Here is a tiny trained network, its code and every weight. The questions are about switching its units off for an input and a class, where a switched-off unit gives its printed mean instead of its output.

import numpy as np


def w(rows, s, z=0):
    codes = np.array(rows[::2]) - 128.0
    scale = np.full(codes.shape[1], s)
    scale[-1] = z or s
    return codes * scale


def norm(h):
    return h / np.sqrt((h * h).mean(-1, keepdims=True) + 1e-5)


def f(y):
    return np.maximum(y, 0)


def log_softmax(a):
    a = a - a.max(-1, keepdims=True)
    return a - np.log(np.exp(a).sum(-1, keepdims=True))


def net(x, mask):
    res = np.array(x, float).reshape(1, 5) / 4 @ E
    u = 0
    for l in range(2):
        y = f(norm(res) @ A[l][:, :-1].T + A[l][:, -1])
        res = res + np.where(mask[u : u + 7], y, B[l][:, -1]) @ B[l][:, :-1]
        u += 7
    return log_softmax(norm(res)[-1] @ U[:, :-1].T + U[:, -1])


A, B = {}, {}
E = w([
[142,64,92,70,173,185],'x0',
[125,85,163,149,190,106],'x1',
[132,116,121,119,134,137],'x2',
[141,3,75,79,94,97],'x3',
[6,146,90,172,127,128],'x4',
],0.0072)
A[0] = w([
[158,212,44,96,2,138,99],'L0N0',
[174,86,67,104,222,189,97],'L0N1',
[144,60,210,226,189,46,62],'L0N2',
[219,85,221,69,155,86,201],'L0N3',
[113,49,186,177,51,12,161],'L0N4',
[110,33,102,92,156,222,66],'L0N5',
[143,133,142,101,111,157,9],'L0N6',
],0.0071,0.0013)
B[0] = w([
[93,84,126,92,254,48,232],'L0N0',
[77,161,82,107,119,82,228],'L0N1',
[80,105,99,15,202,101,224],'L0N2',
[116,210,161,175,53,104,253],'L0N3',
[176,136,37,141,143,189,249],'L0N4',
[171,170,111,161,154,137,251],'L0N5',
[140,143,163,112,106,92,139],'L0N6',
],0.0097,0.0047)
A[1] = w([
[101,129,42,172,199,202,72],'L1N0',
[90,184,170,249,178,188,228],'L1N1',
[209,143,225,46,63,130,75],'L1N2',
[2,77,125,203,132,181,156],'L1N3',
[144,160,22,154,144,27,254],'L1N4',
[104,176,175,116,195,195,132],'L1N5',
[103,56,53,168,72,119,164],'L1N6',
],0.0085,0.0033)
B[1] = w([
[102,161,213,147,32,99,178],'L1N0',
[200,75,78,104,62,198,171],'L1N1',
[53,104,54,153,15,58,144],'L1N2',
[170,158,151,100,28,19,161],'L1N3',
[92,158,208,101,197,205,247],'L1N4',
[157,92,31,129,246,141,157],'L1N5',
[254,146,92,164,129,147,163],'L1N6',
],0.0081,0.015)
U = w([
[94,157,116,42,227,78,120],'0',
[130,171,125,139,45,51,198],'1',
[250,121,76,193,164,224,159],'2',
[126,179,148,108,168,196,187],'3',
[125,173,141,67,146,175,157],'4',
[124,88,177,163,136,142,70],'5',
[101,43,198,209,113,120,5],'6',
[74,15,182,172,97,174,1],'7',
],0.012,0.0055)

Each question gives the input, the list of numbers given to net, and the class t.
The units are the neurons (one row each of A and B). Each row of codes is followed by its name. A weight is (code - 128) times the scale printed after its matrix; where a second scale follows, it is the last column's (A, B and U).
mask holds one flag per neuron, layer by layer. A switched-off neuron (its flag False) gives its mean, the last column of its row in B, instead of its output. The means were averaged over made-up inputs and are rounded, as every weight is.
A unit's drop is (log p(t) with every unit on - log p(t) with that unit switched off) / (log p(t) with every unit on - log p(t) with every unit switched off).
The circuit of an input: a set's keep is (log p(t) with only the set's units on - log p(t) with every unit switched off) / (log p(t) with every unit on - log p(t) with every unit switched off). Starting from the 12 units with the biggest drops (on a tie, the unit counted first), units are removed one at a time, each time the one whose removal leaves the highest keep (on an exact tie, the one counted first), for as long as the keep stays at least 0.8.
units of the circuit, in order: the units of the circuit, biggest drop first
most important unit: the unit with the biggest drop
top k neurons: the k neurons with the biggest drops, biggest first
top k neurons in layer l: the k neurons of layer l with the biggest drops, biggest first
input [6,3,1,-3,-7], class 1: units of the circuit, in order -> L0N3; L1N2
input [-5,2,-1,-7,2], class 2: most important unit -> L1N1
input [4,8,4,-6,-4], class 0: units of the circuit, in order -> L0N2; L1N4
input [6,3,-3,3,-7], class 1: top 4 neurons in layer 0 -> L0N3; L0N0; L0N4; L0N2
input [0,6,-7,-8,-5], class 2: units of the circuit, in order -> L1N1; L1N4
input [6,2,-1,-8,0], class 2: units of the circuit, in order -> L1N1; L1N4
input [-3,3,6,5,-6], class 1: top 3 neurons -> L0N3; L0N0; L1N2
input [3,-7,-7,-8,-8], class 1: top 3 neurons -> L1N2; L1N4; L0N4
input [4,-4,-3,-6,7], class 1: top 2 neurons -> L1N3; L1N4
input [-3,-2,-1,-1,-5], class 1: top 3 neurons -> L0N3; L1N2; L0N2
input [5,-1,4,-8,2], class 2: units of the circuit, in order -> L1N1; L0N2
input [5,-3,-7,8,-8], class 1: units of the circuit, in order -> L1N2; L0N3
input [-4,-8,0,1,-8], class 0: top 4 neurons -> L0N0; L1N0; L1N3; L1N1
input [-1,7,4,8,4], class 2: units of the circuit, in order -> L1N6
input [-4,-8,-7,8,8], class 0: top 3 neurons -> L0N0; L1N4; L1N1
input [6,-3,-5,-7,-4], class 2: top 2 neurons in layer 1 -> L1N4; L1N5
input [-2,6,-7,1,-8], class 1: top 2 neurons -> L0N3; L1N2
input [1,-4,-1,-8,-6], class 2: top 2 neurons in layer 0 -> L0N2; L0N1
input [6,-6,0,-5,0], class 0: units of the circuit, in order -> L0N0; L0N4
input [-8,1,-1,2,1], class 3: top neuron -> L0N4
input [6,-8,5,-5,3], class 0: top 3 neurons in layer 0 -> L0N0; L0N4; L0N3
input [-6,5,5,-7,0], class 2: top 2 neurons -> L1N1; L0N0
input [-7,-2,-3,3,-5], class 3: top 2 neurons -> L0N4; L1N4
input [7,5,6,3,3], class 3: top 3 neurons -> L0N5; L0N0; L0N2
